Here is a tiny trained network, its code and every weight. The questions are about switching its units off for an input and a target symbol, where a switched-off unit gives its printed mean instead of its output.

import numpy as np


def w(rows, s, z=0):
    codes = np.array(rows[::2]) - 128.0
    scale = np.full(codes.shape[1], s)
    scale[-1] = z or s
    return codes * scale


def f(y):
    return y / 2 * (1 + np.tanh(0.7978845608 * (y + 0.044715 * y**3)))


def softmax(a):
    e = np.exp(a - a.max(-1, keepdims=True))
    return e / e.sum(-1, keepdims=True)


def log_softmax(a):
    a = a - a.max(-1, keepdims=True)
    return a - np.log(np.exp(a).sum(-1, keepdims=True))


def net(x, mask):
    ids = ['Λγδεηθ'.index(c) for c in x.split()]
    T = len(ids)
    res = E[ids] + P[:T]
    r = res
    for j in range(3):
        rows = slice(3 * j, 3 * j + 3)
        q, k, v = (r @ M[0][rows].T for M in (Q, K, V))
        z = softmax(np.where(np.tri(T) > 0, q @ k.T / 3**0.5, -1e9)) @ v
        o = O[0][rows]
        res = res + np.where(mask[j], z, o[:, -1]) @ o[:, :-1]
    y = f(res @ A[0][:, :-1].T + A[0][:, -1])
    res = res + np.where(mask[3:11], y, B[0][:, -1]) @ B[0][:, :-1]
    return log_softmax(res[-1] @ U[:, :-1].T + U[:, -1])


Q, K, V, O, A, B = {}, {}, {}, {}, {}, {}
E = w([
[128,94,167,214],'Λ',
[91,85,189,215],'γ',
[103,212,132,108],'δ',
[128,84,54,157],'ε',
[69,81,136,45],'η',
[248,203,104,127],'θ',
],0.018)
P = w([
[190,75,247,80],'0',
[174,85,231,95],'1',
[163,85,211,110],'2',
[155,94,190,125],'3',
[144,97,173,140],'4',
[137,105,156,150],'5',
[129,114,138,162],'6',
[123,127,124,171],'7',
[113,136,111,180],'8',
[105,147,98,187],'9',
[95,156,88,195],'10',
[82,172,75,201],'11',
[72,176,69,202],'12',
[50,145,79,179],'13',
],0.012)
Q[0] = w([
[173,190,61,52],'h0',
[156,143,123,80],'h0',
[91,161,205,162],'h0',
[121,137,156,182],'h1',
[83,130,143,134],'h1',
[191,115,110,112],'h1',
[87,117,124,249],'h2',
[98,68,90,98],'h2',
[182,111,128,153],'h2',
],0.014)
K[0] = w([
[245,144,166,129],'h0',
[209,111,164,76],'h0',
[35,194,2,97],'h0',
[116,153,83,156],'h1',
[102,141,100,149],'h1',
[148,115,165,85],'h1',
[132,189,82,218],'h2',
[73,54,100,69],'h2',
[175,135,97,154],'h2',
],0.012)
V[0] = w([
[67,152,120,11],'h0',
[16,182,140,37],'h0',
[73,18,229,144],'h0',
[192,123,158,121],'h1',
[170,57,181,72],'h1',
[201,127,170,84],'h1',
[185,94,35,78],'h2',
[125,66,255,47],'h2',
[162,152,109,125],'h2',
],0.0096)
O[0] = w([
[61,172,121,198,28],'h0',
[73,198,105,183,63],'h0',
[102,113,2,97,253],'h0',
[69,104,128,90,169],'h1',
[89,130,190,104,168],'h1',
[83,147,191,65,140],'h1',
[62,118,148,109,17],'h2',
[180,180,88,218,158],'h2',
[124,113,144,110,126],'h2',
],0.0098,0.006)
A[0] = w([
[214,181,163,64,134],'n0',
[99,165,69,110,254],'n1',
[109,128,62,31,221],'n2',
[131,196,186,144,93],'n3',
[169,191,196,113,29],'n4',
[73,172,141,30,76],'n5',
[172,103,192,170,115],'n6',
[2,122,143,172,183],'n7',
],0.0099,0.0039)
B[0] = w([
[115,254,57,105,218],'n0',
[145,34,247,105,201],'n1',
[79,214,179,168,254],'n2',
[73,52,102,108,201],'n3',
[96,98,40,157,201],'n4',
[220,142,61,174,163],'n5',
[183,163,209,160,208],'n6',
[104,159,100,47,215],'n7',
],0.0089,0.0081)
U = w([
[111,225,203,210,116],'Λ',
[180,156,244,121,90],'γ',
[163,108,56,117,145],'δ',
[93,122,248,2,253],'ε',
[55,221,53,175,35],'η',
[161,215,158,68,110],'θ',
],0.008,0.0047)

Each question gives the input, a string of symbols that net reads in full, and the target symbol t.
The units are the heads (3 rows each of Q, K, V and O) and the neurons (one row each of A and B). Each row of codes is followed by its name. A weight is (code - 128) times the scale printed after its matrix; where a second scale follows, it is the last column's (O, A, B and U).
mask holds one flag per unit, heads first, then neurons. A switched-off unit (its flag False) gives its mean, the last column of its rows in O or B, instead of its output. The means were averaged over made-up inputs and are rounded, as every weight is.
A unit's drop is (log p(t) with every unit on - log p(t) with that unit switched off) / (log p(t) with every unit on - log p(t) with every unit switched off).
The circuit of an input: a set's keep is (log p(t) with only the set's units on - log p(t) with every unit switched off) / (log p(t) with every unit on - log p(t) with every unit switched off). Starting from all 11 units, units are removed one at a time, each time the one whose removal leaves the highest keep (on an exact tie, the one counted first), for as long as the keep stays at least 0.8.
units of the circuit, in order: the units of the circuit, biggest drop first
most important unit: the unit with the biggest drop
top k neurons: the k neurons with the biggest drops, biggest first
heads that matter: for each layer, one digit per head in row order, 1 if its drop is at least 0.15 and else 0, layers parted by /
drop of u: that unit's drop, to one decimal
input δ δ η δ γ γ ε ε ε δ δ η δ, target ε: most important unit => h2
input γ δ θ γ η γ ε γ γ Λ, target δ: units of the circuit, in order => (h1, n2)
input Λ η γ θ γ γ γ Λ γ, target δ: heads that matter => 110
input θ θ δ θ Λ, target ε: heads that matter => 010
input δ δ Λ γ γ γ γ γ ε ε, target ε: heads that matter => 001
input δ γ γ θ γ δ θ δ δ δ γ γ δ, target Λ: heads that matter => 110
input η ε η η δ η, target η: top 2 neurons => (n6, n7)
input γ γ δ δ δ η δ Λ Λ γ θ δ γ, target ε: top 3 neurons => (n7, n2, n0)
input δ γ γ θ Λ Λ η γ γ γ η γ δ, target Λ: top 2 neurons => (n1, n7)
input δ γ γ Λ γ ε γ γ, target γ: heads that matter => 100
input γ γ θ δ γ ε γ Λ, target γ: top 2 neurons => (n6, n4)
input θ η η δ Λ, target η: top 2 neurons => (n7, n6)
input θ δ δ θ γ, target ε: units of the circuit, in order => (h1, h2)
input Λ ε ε δ γ γ η γ γ, target η: heads that matter => 100
input γ θ δ, target η: most important unit => n4
input γ θ γ γ γ, target δ: heads that matter => 101
input δ Λ γ Λ θ δ, target η: top 2 neurons => (n4, n1)
input γ γ γ γ δ Λ, target Λ: drop of h0 => 0.9
input γ γ γ δ γ δ η γ η Λ, target η: drop of n7 => 0.4
input θ γ γ η Λ γ, target η: drop of n6 => 0.1
input γ δ δ γ Λ θ η δ γ θ Λ γ γ Λ, target δ: top neuron => (n6)
